Here is a tiny trained network, its code and every weight. The questions are about switching its units off for an input and a class, where a switched-off unit gives its printed mean instead of its output.

import numpy as np


def w(rows, s, z=0):
    codes = np.array(rows[::2]) - 128.0
    scale = np.full(codes.shape[1], s)
    scale[-1] = z or s
    return codes * scale


def f(y):
    return y / 2 * (1 + np.tanh(0.7978845608 * (y + 0.044715 * y**3)))


def log_softmax(a):
    a = a - a.max(-1, keepdims=True)
    return a - np.log(np.exp(a).sum(-1, keepdims=True))


def net(x, mask):
    res = np.array(x, float).reshape(1, 6) / 4 @ E
    y = f(res @ A[0][:, :-1].T + A[0][:, -1])
    res = res + np.where(mask, y, B[0][:, -1]) @ B[0][:, :-1]
    return log_softmax(res[-1] @ U[:, :-1].T + U[:, -1])


A, B = {}, {}
E = w([
[59,95,55],'x0',
[27,72,123],'x1',
[18,254,127],'x2',
[211,116,172],'x3',
[169,142,20],'x4',
[160,69,86],'x5',
],0.0066)
A[0] = w([
[245,53,71,207],'N0',
[99,145,22,155],'N1',
[158,49,71,99],'N2',
[132,113,252,254],'N3',
[169,184,38,168],'N4',
[99,109,121,140],'N5',
[4,71,160,164],'N6',
[37,70,35,114],'N7',
],0.013,0.0037)
B[0] = w([
[251,136,114,253],'N0',
[65,118,78,181],'N1',
[158,127,162,188],'N2',
[152,151,204,199],'N3',
[129,167,65,181],'N4',
[135,113,134,141],'N5',
[114,99,176,209],'N6',
[78,73,98,203],'N7',
],0.023,0.012)
U = w([
[91,192,81,86],'0',
[97,5,121,44],'1',
[96,157,207,250],'2',
[171,94,129,108],'3',
[117,123,184,141],'4',
],0.012,0.0023)

Each question gives the input, the list of numbers given to net, and the class t.
The units are the neurons (one row each of A and B). Each row of codes is followed by its name. A weight is (code - 128) times the scale printed after its matrix; where a second scale follows, it is the last column's (A, B and U).
mask holds one flag per neuron, in row order. A switched-off neuron (its flag False) gives its mean, the last column of its row in B, instead of its output. The means were averaged over made-up inputs and are rounded, as every weight is.
A unit's drop is (log p(t) with every unit on - log p(t) with that unit switched off) / (log p(t) with every unit on - log p(t) with every unit switched off).
The circuit of an input: a set's keep is (log p(t) with only the set's units on - log p(t) with every unit switched off) / (log p(t) with every unit on - log p(t) with every unit switched off). Starting from all 8 units, units are removed one at a time, each time the one whose removal leaves the highest keep (on an exact tie, the one counted first), for as long as the keep stays at least 0.8.
circuit, biggest first: the units of the circuit, biggest drop first
most important unit: the unit with the biggest drop
k most important neurons: the k neurons with the biggest drops, biggest first
drop of u: that unit's drop, to one decimal
input [2,0,8,1,8,3], class 0: circuit, biggest first	[N4]
input [3,4,8,3,7,6], class 1: 2 most important neurons	[N7, N0]
input [0,3,3,-2,-7,4], class 2: circuit, biggest first	[N3, N0]
input [2,-7,1,1,3,2], class 0: circuit, biggest first	[N4, N6]
input [1,0,-1,-2,-3,0], class 2: circuit, biggest first	[N0, N7]
input [0,-8,5,6,-1,1], class 0: circuit, biggest first	[N6, N0]
input [-1,-2,4,6,3,1], class 0: circuit, biggest first	[N0, N6, N4]
input [-2,-6,-4,-2,-7,-5], class 2: 2 most important neurons	[N3, N0]
input [-7,3,-1,6,-1,-4], class 2: 2 most important neurons	[N3, N0]
input [-7,4,3,6,1,-6], class 2: 2 most important neurons	[N0, N3]
input [1,1,-1,3,2,-6], class 2: 2 most important neurons	[N0, N7]
input [-8,-2,-1,-4,1,-8], class 2: 2 most important neurons	[N0, N3]
input [1,-7,2,6,-5,2], class 2: drop of N3	0.3
input [-5,-4,-1,-7,8,0], class 0: most important unit	N4
input [-8,7,5,-8,5,7], class 1: drop of N4	0.0
input [-4,0,-4,-8,4,-4], class 0: drop of N0	0.2
input [3,7,5,-2,-7,2], class 1: drop of N7	0.5
